B:
1: [ 143  -29  -72    2   12 -137  332  -57 -342  529  -72   87 -418 -305
 -310 -319 -627  266  196  -65    4 -107 -186   10   41  -51  -22  223
 -165  449  232  110 -113 -278 -382  273   30   32 -206   41   -3  152
  164]
2: [  43  -81   54   66  156  -41   66  -60 -149  -34  160    4 -190 -143
 -115 -374   22  107 -146  177  205   22 -109   49 -127   97 -228  246
 -123 -109  109 -131  143 -102  161  -35   12    8 -329  -43   79   67
   94]
3: [  49   -7  -65  -73   42 -106  225   19 -238  263  -92  123 -280  -65
 -248 -129 -353  116  223  -87  -41 -134 -101  -54  118   -7  101  212
   -8  345   46   47 -115 -161 -292  126   -5   79  -14   29   32   36
   92]
4: [ -34 -146 -227 -355  145   55   69   19 -124  -96 -129   13 -157  301
 -110  150   99  218  256  132  -74 -197  -94 -277   65 -152  -47   57
  441    9  -85 -158  -86 -155  -61   95 -276  -33   61  -94  -10  -48
  129]
5: [  33  -15  -84   67  178  -47  320  -13 -327  221 -122 -182  -33 -465
 -215 -435 -377  262 -162   37  249  -26  -34  245  -61 -203 -488  162
 -380  154  131  190 -172   23 -188   85  282 -156 -295  -93 -162  142
  -13]
6: [  94  -25 -168  -58   -8  -74  276  103 -290  300 -282   37 -107   -4
 -169   10 -362   47  283  -35  -10  -66 -130   64   39 -148  159   63
  -14  334  -70  196  -90  -86 -162  108   20   49   51   95 -161  134
   37]
7: [ 127   18 -106  -31   16  -96  337  -31 -248  388 -157   67 -261 -192
 -216  -79 -498   90  176 -132  -22  -95 -170   17  132  -19   55  171
  -84  460   92  175 -123 -127 -393  205   72   -4  -73   25   -9   61
   59]
8: [ 217 -149 -201 -152   63   65  282   52  -33   49 -298  -41  -63  158
  -11  241  -78   27  201   28   12  -21 -110    2   24  -49  -37    5
  199  146 -156  131   50  -26 -107   94  -79 -143   36 -109  -75   -7
   42]
9: [-304   59  -96 -165  170 -112  -67  146  -70 -264  -19   12  423  204
   13   62  280 -312  -30   12   96 -230   54  -50  351 -119 -177   87
   35 -141 -226 -182 -122  148  189 -106  109  114  242   19  179 -159
 -127]
10: [  -8  -10 -200 -217  120  115  -43 -113   83 -135 -140  -84  112  250
  232  486  215 -111  -87  106  -32  -14 -349 -123  117  -58  -22 -193
  354  -98  -20  -37  135  139   83   52 -153 -177  -66   18 -123  -82
  -68]
11: [  77 -150 -270 -307  108   88  207   -3 -100  -40 -221  -26  -99  283
  -43  281   37  105  246  106  -53 -130 -177 -191   63 -117  -30   35
  413  106 -124  -25  -37 -112  -69  141 -214 -105   46 -115  -37  -33
   86]
12: [-413  209  -11  -96   -6 -401 -205  -54 -403  678  248  229  -91 -319
 -284 -456 -599  119  118 -120 -111 -432 -235 -185  473 -304  -52   54
 -268  238  488 -293 -257 -335 -238  336   15  347  -42  380  181   68
  134]
13: [-112   42 -165 -237  249   30  203   17  -24 -224 -202 -117  202  -12
  -53  157   46  -35 -104 -119   55 -195   64  -31  314 -110 -370   96
   59  102 -157   42 -288  233 -315    2  166 -211  113 -225   43 -220
 -154]
14: [  60   54  147   40   97   53 -180    5  163 -418   20  172 -171  295
  123  242  384 -222 -122   13  -18  180 -131  -31  -81  386  448   69
  209 -153 -162  -44  323  231  165 -355 -125   54  -58   79  -81 -120
  -88]
15: [ -63    1  -52 -261  246   30   61    3  136 -295  -93   10  -11   74
  -61  144  137   51  -70 -147  -24 -190  104 -148  301   52 -275  115
  176    9 -113 -106 -165  156 -360  -42   20 -178  102 -242  131 -302
  -77]
16: [  26   28   46  -33  198  -62  139   54   36  -28 -122  -23  -33 -260
 -140 -187 -177  125 -157 -214   79 -102  167  119  187   15 -362  123
 -235   84   -5   67 -152  167 -427  -54  226 -159  -31 -172   21 -164
  -87]
17: [ 329 -207  113   58  183  150   22   14  342 -434  -35  -45 -133  138
  165   72  418  -31 -237  122  182  230   20  121 -224  353 -190   73
   92 -352 -175  -40  446  178  189 -262  -58 -231 -228 -239   10 -136
   -1]
18: [-260  241   12   46   74 -146 -126  103 -274   20  -89   72  154  -61
  -54  -61  -83 -140  -81  -66   33  -32 -102  126   98 -132  252  -31
 -195   54  -25  104 -101  232   42 -193  160  176   31  305 -270   68
 -175]
19: [ -26   93   46 -106  172   50 -198 -142  209 -190   13   19  -93   17
  151  236  154    7 -282  -64  -51   13 -198  -84  132  133  -43 -111
  145 -137  122  -88  132  223 -169  -89  -70 -173 -166   -2  -75 -187
 -102]
20: [-171   65   83  -29  183 -151  -75  172   29 -178    3   54  192  -66
  -92 -206   78 -101 -129 -145  107 -166  227   78  272   -2 -268  123
 -228 -127 -118 -112 -103  175  -96 -180  213   57  124  -49  136 -190
 -108]
21: [ -73  -56 -188 -227   26  -21 -134   50   99  -91  -79   51  280  475
  236  477  315 -350  143  125  -52 -124 -264 -171  257  -63   99 -160
  378 -178 -156 -200  215   -7  342   52 -212   65  179  120  119 -108
    1]
22: [ -30  128  177  119   56  -98 -168   37  -59  -58   54  182 -210  -18
  -50 -121    1  -53  -96  -45    1   91  -95   62  -52  195  348   78
 -101  -25   33   -7  166  124   24 -248    3  160 -124  207 -142   10
  -45]
23: [-113  -92 -208 -315  155  -13   73   73 -208    8 -164  -18  -79  119
 -183  -32  -54  289  212   68  -46 -239   -9 -174  102 -272 -179   43
  225   37  -36 -106 -214 -118 -149   97 -142  -24   67  -69  -76  -15
   90]
24: [-119  -25 -116  -84  -26 -168 -111   53 -167  321    8   79   99   98
    6  -34 -124  -88  166  108   -3 -165 -248  -60  179 -210    4 -100
   11  -54  108 -173  114 -202  215  161 -113  180    4  257   46   86
  103]
25: [ -32  -62 -162 -115  217   67  171   11 -144 -177 -162 -181  156  -16
  -13  -15  110   59 -122  142  183  -28  -60   76  -24 -166 -363   50
   18  -88 -101   47  -65  130   76  -31   90 -169 -108 -126 -131   12
  -67]
26: [  39  -31   45 -154  188  -41   66  -37   66  -49   15  101 -305  -86
 -176 -116 -104  220  -22 -154  -47 -168   72 -132  192  129 -210  194
   50   95   70 -126  -89  -28 -446   21  -32  -96  -50 -184  155 -204
   54]
27: [   0 -110  -81  -96    1  -83 -116   -3    2   73  112  122    7  303
  104  119  162 -213  136  193   12  -87 -295 -162  123   40   81    1
  232 -159   15 -279  312 -215  387   96 -238  151  -27  139  213    2
  135]
28: [  90   75   89   32   30 -193  174   -7  -78  323   11  219 -332 -226
 -238 -191 -457    4  104 -276  -57 -141  -31  -10  278  189   95  263
 -197  402  123   28  -74 -107 -483  109  104   88  -14   21  208  -82
   52]
29: [  18  -36 -183 -203   56   69  -85  -37  149 -100 -144  -21  169  359
  279  536  257 -234   12  102  -60  -25 -325 -118  167  -32   67 -224
  371 -142  -82  -83  234   94  186   42 -194  -99   35   73  -38  -95
  -47]
30: [  55  -64  -25   70   18 -120   14  121   -6  130  -52   10  194   22
   73  -52  -11 -221    2   51  142  -16  -90  154  104  -34 -129  -30
 -161 -121  -59  -31  221   -6  244    1   77   66  -11  108   68   27
    1]
31: [ 268  -47  182  203  -32  -81   47  -11  -98  176   67  238 -559  -49
 -141 -241 -200   87   90   27   17  172 -186   68 -250  331  427  209
  -75  123   98   39  337 -150   11 -110 -122  159 -278  159  -70  136
  149]
32: [  99 -151 -326 -305   49   88  225  135  -13  -96 -382  -43  150  453
   73  517  135 -134  339   67  -61 -107 -113 -112  140 -149   73  -76
  435   77 -335   67    7    6   42   74 -163  -86  270  -77  -59  -68
    2]
33: [-117   50  -95 -190   82  -17 -216   26  135 -102  -99   37  188  269
  199  383  202 -177  -22   -7  -88 -104 -186 -108  253  -73   46 -223
  240 -165  -49 -126  121  140   71  -28 -126  -18  105  122  -47 -142
  -83]
34: [-210  190   -8 -105  147    2 -240   63   40 -270 -156   10  179  124
  123  262  203 -109 -183  -74  -43  -18  -73   15  135  -68  141 -184
   81 -139  -96   29  -23  379  -42 -251   34  -23   74  145 -284 -127
 -225]
35: [  80  -41   85  152   64 -143   31  136   22   85  -20   20  129 -127
    4 -230  -59 -152 -100  -16  193   13   38  239   72   48 -208   53
 -339 -119  -45    2  192   61  131  -90  186   43  -65   52   78    0
  -26]
36: [-329  302  -49   17   94 -149  -76   -5 -380  183  -86   -5  144 -257
  -99 -117 -277  -30 -159  -86   24  -95 -207  103  162 -263   96  -55
 -256  171  147  134 -251  218 -127  -48  215  104  -81  309 -322  105
 -181]
37: [ 296  -93   66  156   43    2  107   17  297  -90  -47    0  128   77
  250  201  175 -418 -178   -1  176  167 -136  205   69  324  -95   23
  -94 -131 -143   47  457  159  210  -85  100 -116 -106  -59  181 -113
  -64]
38: [  62   71  -25  117   75   17  162 -100 -313   39  -44    9 -211  -95
  -73  -73 -115  -19  -86  121  118  156 -333  109 -211   90  257  155
  -54  173   50  180  100   63  106  -80   39   28 -305  137 -248  192
  -24]
39: [-356  145  -92 -270  154    9 -301  -21 -114 -367   33  111   68  389
   54  305  387 -129   -6  101 -116 -133 -222 -289  160  -59  327  -29
  417 -142  -78 -224  -50  144  181 -171 -217  147   96  184 -111 -109
  -88]
40: [ -17   74  -19  168  -39 -263  144    6 -227  523   47   47  136 -293
  -54 -259 -434 -252  -19  -42  148 -101 -237  189  256  -71 -131   82
 -419  201  182   31   70 -123   55  211  229  145 -123  228  164  121
   21]
41: [ 140  -36  131  250  134  -87  164  -50 -173  189   92  -48 -211 -469
 -160 -572 -276  173 -261   67  275  102  -72  274 -180   88 -339  224
 -466    3  207   66  133  -30   -6  -26  219  -55 -448  -20  -35  146
   48]
42: [-179  167   60 -101  180   29 -267  -39   69 -389   16   89  -28  169
   89  221  314  -96 -220  -34  -54   13 -127 -104   90  129  226  -25
  196 -152  -45  -93   52  300  -11 -271  -66    3  -32   88 -150 -162
 -150]
43: [  62  -70   21  157   75 -109  106   92 -205  141   -6  -41   24 -185
  -93 -391 -119   12  -66  133  253   45  -46  240 -129  -48 -203  120
 -319  -90   20   24  151  -47  236  -50  143   64 -208   74  -52  157
   52]
44: [  27  -28  -12    4  -58 -160 -135  105   67  250  -33  114  111  132
  120   86  -56 -224  110    3  -12  -67 -181   31  193  -22   75 -142
  -36 -104   22 -115  277  -79  187   62  -68  146   54  228   86   -1
   49]
45: [  61  -16  -90  144   83 -102  306   97 -247  210 -170 -151  245 -283
  -70 -254 -249 -121 -101   35  283   12  -52  337   28 -150 -343   97
 -416   98  -54  208  -12   82   82   36  329  -51 -125   15  -63  134
  -73]
46: [ -43   22  -31 -197  142   80 -265  -20  225 -242 -114   13    5  221
  196  362  260   31 -132    0 -103  -12 -146 -110   90    2   28 -250
  289 -253   -9 -104  158  218  -41 -127 -172 -134  -26   32 -185 -165
  -83]
47: [ -36   61 -132  -27  107    9   24 -156 -282  296  -95 -141 -132 -293
  -37 -120 -308  304 -161  133   64   20 -377   80 -121 -269 -162 -149
  -94   53  324  115  -12    6  -83  138    4 -140 -400  152 -393  213
    6]
48: [   7   80   86  158  -12 -241   15   89   75  247   18  105  232 -143
   53  -79 -185 -405  -87 -173  105  -75  -49  195  357  103 -104   43
 -374   41    8  -15  157   61   14   26  246  113   50  140  260  -87
  -77]
49: [-188  205   71  -17  145  -43 -146  -77  -86 -224   86  128  -62   52
   -1   80  139 -168 -186  -34  -11   -6 -198  -76  120  163  269  116
   63   22   19  -59    8  203   -2 -189   13   95  -81  140  -52  -88
 -123]
50: [ -57  143  107  129   97  -77  -65 -130 -256  104  123   89 -309 -240
 -121 -276 -175  123 -195   49   65   84 -275   54 -131   93  178  126
 -165   80  248   24   77   35  -18  -93   25   86 -375  204 -204  135
   -2]
51: [ -52  -59  -15 -167  105   24 -314 -151  -34   25  131   73 -363  102
   19  -34   92  348  -44  226  -79  -26 -331 -233 -138  -53   40 -128
  300 -256  292 -285  222 -165  111   28 -375    2 -319  138 -173   54
  170]
52: [-359  281  -59  -61  109 -197 -116  -79 -368  335   11   17   33 -360
 -162 -239 -417  132 -145 -109  -25 -213 -226   -2  267 -307  -82  -49
 -263  189  328    2 -301   61 -284  106  162   91 -135  273 -196   67
  -88]
53: [-252  184  182 -108  160  -86 -377  -73   37 -296  248  279 -284  143
  -60  -13  227   -4 -134  -74 -138 -101 -102 -265  166  245  322  133
  190 -105  108 -307   42   84  -91 -232 -174  184  -51  137   62 -194
  -25]
54: [ 223  -41  136  142  -21  -76   48   30  -99  148   15  213 -483    2
 -136 -179 -174   77  128   15   -7  129 -149   46 -199  265  403  175
  -30  121   46   32  277 -135   -2 -102 -119  157 -194  136  -81  114
  133]
55: [-170  -63 -130 -204  178    7  -40   83  -36 -370   -4   -3  254  361
   54  164  432 -228   21  164   97 -136  -48 -130  160  -42 -110  100
  267 -217 -241 -218   36   52  327 -102  -79   51  132  -48  147 -125
  -28]
56: [-377  306  -16   -1  144 -183  -90 -120 -480  314   62    5  -59 -468
 -226 -388 -448  224 -228  -62   32 -161 -242   37  148 -293  -77   29
 -330  210  391   35 -335   68 -271   65  195   91 -267  281 -270  137
  -92]
57: [-100  116   28  -51  129   29 -123  -86  -56 -320   80  135 -128  236
   52  201  292 -200 -104   70  -20   55 -259 -141    6  233  383  138
  256  -25  -60  -85  130  144  149 -211 -123   96  -87  114  -47  -71
  -71]
58: [ 224  -16   81  170   32  -20  180  -92 -200  128   34  120 -472 -127
 -145 -209 -205   72   -3   73   90  179 -260   78 -247  272  291  255
  -72  204  103  115  219  -89    1  -54  -29   53 -355   77 -104  158
   92]
59: [-221  -25  -49 -380  216  -52 -123  -83  -79 -146  176  181 -360  155
 -245  -95   72  310  120   -2 -149 -344  -27 -451  252    2  -99  233
  381    7  133 -412 -204 -216 -296   87 -286   60    4 -115  226 -211
  166]
60: [  52  -72 -238 -194    5  -26  226   79 -229  147 -231   69  -72  256
 -101  212 -133  -43  363   42  -69 -124 -182 -117  110 -123  221   70
  267  255 -146   52  -49 -142  -32  137 -140   76  141   55  -33   48
   80]
61: [-262  239  -28  -35   89  -97 -159  137 -106 -132 -180   35  314   82
   59  180   78 -256  -95 -111   -7  -46  -53   94  210 -135  218 -128
  -73  -20 -145   97  -94  352   20 -229  147  103  166  238 -245  -60
 -250]
62: [ 265  -48  145  224  -32  -80   89  -20 -178  225   44  190 -534 -101
 -149 -282 -247   97   79   69   58  191 -231  112 -291  282  391  213
 -122  152  115   79  321 -167   57  -80  -89  151 -328  168 -116  199
  151]
63: [-201   61  -33 -230  194 -116   32  -27 -145    9   64  107 -170  -96
 -265 -191 -157  185   35 -137  -58 -311   41 -214  326  -46 -201  234
   42  170  106 -191 -299  -80 -407   94    1   40   34  -90  184 -168
   39]
64: [ -38  -12 -179 -124   34  -27  -49  -13  -87  202 -148  -60  121   71
  111  180  -78  -16   27   96   -8  -71 -306  -10   96 -238  -58 -230
   95  -54   89  -17   97   -4  101  130  -89  -43  -70  167 -173   71
   -6]
65: [  92  -76 -207 -146  -13  -42  220  119 -196  187 -272   60  -70  210
  -90  180 -177  -26  356   15  -52  -97 -147  -42   76 -117  206   29
  179  243 -148  105  -12 -119  -54  109 -106   63  137   69  -79   67
   69]
66: [ -61  -29  142    0   58 -175 -244  202  188 -144   96  191  125  213
   44  -65  241 -248   17  -41   37 -100  122   -3  223  143   -1   40
  -54 -283 -144 -273  238   25  203 -190  -23  202  165   84  249 -173
    6]
67: [ 211  -76 -132  -50  -37  -16  237  116  -97  143 -287   70 -101  194
  -25  217 -148 -100  286  -19  -27   26 -140   49    6   17  279   28
  122  226 -191  180  115  -33  -36   22  -62   31   90   60 -109   54
   36]
68: [-107   -7  -41   14  161 -101  102   81 -254   46  -24  -70  104 -195
 -146 -355 -101   72  -97   78  203  -88   13  141   28 -169 -330  133
 -249  -44   15  -14  -91   17   59  -29  177   24 -113    6  -39   66
  -15]
69: [ 240 -136    9 -123   20  -11   49  105  168   -3 -148  189 -318  257
  -42  185  -16   50  269  -94 -133  -37   -1 -106   63  190  221   43
  248   69 -137  -46  192  -88 -198  -28 -209   12  113  -55   60 -126
  107]
70: [-234   -4 -279 -365   58    6 -198   -3  -34  -86  -89   23  256  490
  188  510  300 -200  166  160 -123 -214 -337 -298  285 -236  113 -220
  507 -155  -72 -248   55  -35  269  112 -293   67  177  167   -2  -81
    3]
71: [ 188 -157  134   60  157   39  -74  132  236 -327  -42    4  -61   99
   70  -90  310   15 -154   76  159  128  127  138 -161  213 -170   39
  -30 -353 -162  -75  338  142  168 -286  -16  -88 -114 -122  -16  -99
   -4]
72: [ -17   56  118  118  -17 -255  -91   66   38  281  119  177   63 -109
    6 -171 -184 -269  -31 -121   51 -103  -97   92  295  105  -26   52
 -290    5  104 -134  191  -57   36   41  110  185   -8  195  260  -53
   13]

[ 162    0   -6 -175   23  -43  -17  -71 -151   21  -11  195   29  -76
  -55 -142  -68 -109 -169 -192  -66  -27  -50  -76   93 -574 -174  149
    5  167  135   26   74   96]
24
[ 145   68   53  -64  238  -16   92    6 -124   61   16  156  135 -155
   -2  -93  127 -210 -248   30  -79  -48   72 -133  228 -233  -46  -76
  127 -144   48  174  161 -179]
23
[ -71 -367  -61  298 -124 -128   15   77  185 -251  159   69 -145 -146
 -107 -181   55 -149   96  287 -107  138  140   -5 -104  264 -153 -206
   25  175  106   -1   -1 -275]
20
[-244  -75  -26  311 -131   95 -253  194  110 -254    2 -333  -83 -162
 -151 -205 -243   33  361   86  -10 -100   87  118 -448  398 -175 -213
  238 -147  120  -39 -243 -137]
17
[-220   37   63  294   30   57   18   72 -110   37 -247  114   38   13
  -16  -72  -74 -167  116   31  111   33  225  181  -88  477  107 -158
   79 -161  -81   66   73   50]
8
[ 172  528  -70 -286  216  -10   90 -318  187  130  -93 -102  289   44
  183  226 -158  -18 -203 -214 -208    2 -120  -11  357 -498  282  139
  -37 -189 -214  -70  -23  230]
62
[-118 -126   27  116  -63 -127    7  -15   83 -145  -98  281  -68  -19
   67 -108  -85  -75   65  -67 -113  163    8  132  -15  -24  -25   58
 -149  315 -126  -30  -42  200]
72
[-134  -84   67  105  200  -45  103  101  120 -206   92  229  -12 -168
   70 -130  130 -132  -33  188 -170  172   -3   28  104   51  -38 -143
  -68   -4  -65  153  -15 -232]
63
[-269  -81   33  211  114  107  -38  185   33 -233   35   64 -104 -141
  -67 -217  -35  -91  189  181  -40  122   26  123 -174  250 -108 -206
   14 -134   93   99 -112 -245]
4
[ 202  186  -77 -234  295   65   85 -130  -29   42    1  148   60  -57
   -9  -38  -16 -145 -159   -5 -119   76  -71 -114  269 -490   17   22
  -40 -104  116   54   55  -61]
28
[ 107   39  -30  -18   98  -75  -60  -25  151 -129   32 -103   67 -164
   19  -77  -58  -58  -13   -4 -212  -59  -22  -92   32 -198  -66  -50
  132   20  -26   -5  -92  -35]
2
[-312  -95   53  142 -263   18  -27  114   48 -190  277   18    1 -116
  -83 -130  -70   30  -48   21    6   77  -26  171 -161  -44 -200   12
  -57  -39  123   86    3 -253]
52
[  68  343  -85  -97  -80  -74   93 -277  252   96   49 -151  276   40
  125  246 -133   28 -231 -104 -137    8  -16   30  263 -246  243  118
  -35 -135 -170  -70   54   95]
14
[ -66  255 -169 -107   96  179  -91  -94  247 -179   89 -222  -32  -33
  -61  -15 -273   81  184   47 -138  120 -170   65  -69 -237   10  -20
  -69 -198  145 -101 -255  -77]
54
[  47  -67   56  220   31  -19   53  114  -86   80 -111  175  143 -128
   18   -7   61  -65 -101  183   48  -55  247  -86  113  346   90  -94
  110  -87  -35  188  196 -126]
13
[-163   84   73  180  136   84    7  106  -75   -7 -190  155   63  -54
   34  -64  -61  -77   82   58   38   43  120  107  -10  306   92 -101
   27 -159  -72  122   25    3]
11
[-464    0  116  213 -269  119 -173  233  -14 -223  177 -170    8 -141
 -114 -197 -197   87  116  -75   69  -53  -22  270 -397  124 -256  -41
   82 -194  118   91 -123 -204]
19
[ 421   70  -40 -139   75 -170   39 -176  -84  192 -132  110  199  -77
   35   31   -1 -150 -291 -142 -111 -153  113 -234  300 -407   39  113
  151  137  -32   10  193  172]
35
[-142  182 -140  112 -199   85  -65 -102  253  -75   81 -296   69   17
  -54   96 -269  104  117   62  -20   40   19  128 -106  118   98  -25
    3 -204   52 -109 -110  -57]
38
[ 103    0  -58   96 -122   10 -151  -20 -105   65 -220  -32   27  -27
  -89  -74 -239  -19   98 -126   51 -133  138  -15 -126   13  -34   50
  150   84   79  -64   10  216]
37
[  50  127   75  104   62 -156   29  -52   91   41 -149  -10  231  -91
  153   64   -8  -98 -126  -84 -142 -115  124  -19  145   83  138  -37
  156  -19 -283   44   57  129]
71
[-331 -147 -113  192 -331   58  -63   60  318 -342  382 -152 -142  -86
 -146 -100 -168  114  161  223  -52  210  -72  185 -258   83 -171  -63
 -142  -17  219  -51 -159 -350]
39
[-373   69   49  246 -290  -75   51   -5  280 -142  169  -85  141  -23
   94   94  -91   71  -43   32  -52  104   36  269  -56  260   98  -12
  -89  -88 -192   19  -13  -94]
42
[ 203   33   33  -52  195    9   43   49 -144   69   37   95  153 -196
  -34  -86   98 -141 -235   81  -47 -107   88 -201  192 -206  -74  -63
  174 -161  119  193  167 -236]
15
[ -35  -30  118 -200  140 -145  140  -34   -5 -144  135  458   14 -110
  124 -149  102 -139 -274 -165 -226  199 -191   40  244 -673 -160  165
 -228  269  -75  126   45   24]
12
[  35   89   15  160   91   53   68   -3 -158  191 -329  256  122   28
   41   52  -58  -94  -17   50  119   19  236   14  138  316  230  -22
   12  -89  -71   98  181  141]
32
[ -62   64  -54   49 -306   77  -64   19   40   -5  224 -162  141  -96
 -101   44 -170  158 -121   40   70  -76   34    8  -65  -91  -71   91
   41 -169  200   63   66 -219]
34
[  63 -188  -54  200  -55 -147   34  -19  171 -100  -36  134  -13  -86
   23  -34   -1  -72   25  173 -116   87  142  -48   57  193   43  -71
  -11  207  -64   -7   36  -12]
55
[-154  -10   52   69 -186  115 -162  137 -218  -32    7   -5    4  -98
 -154 -194 -205   24   29 -147  125 -110   29  102 -245 -116 -238   65
  100  -62  223   76    8  -33]
64
[   7   84  -93   66 -269 -105  115 -190  227   55  130   -8  178   27
   53  205  -77   50 -206   54  -41   91   74   40  193  -35  178  105
 -113   13  -69  -38  138  -18]
18
[ -22  -21    6  -18  -63    4  -77    0 -101  -50  -96  185  -34  -38
  -45 -138 -169  -13   20 -156   -7   32  -18   58  -60 -248 -122  130
  -52  179   79   -6  -14  173]
44
[-186  357    9   77   51  -59  106 -198  290    1 -127  -75  203   81
  204  197 -134  -51  -20  -98 -154  112    9  226  161  133  335  -19
  -71 -161 -376  -77  -63  210]
58
[  33   44   -1   61   10  -65  -82   -5   87  -84   10 -167   86 -144
  -22  -82  -82  -79   -4  -53 -137 -124   46  -33  -50  -73  -86  -76
  200  -53  -20  -11  -61  -30]
41
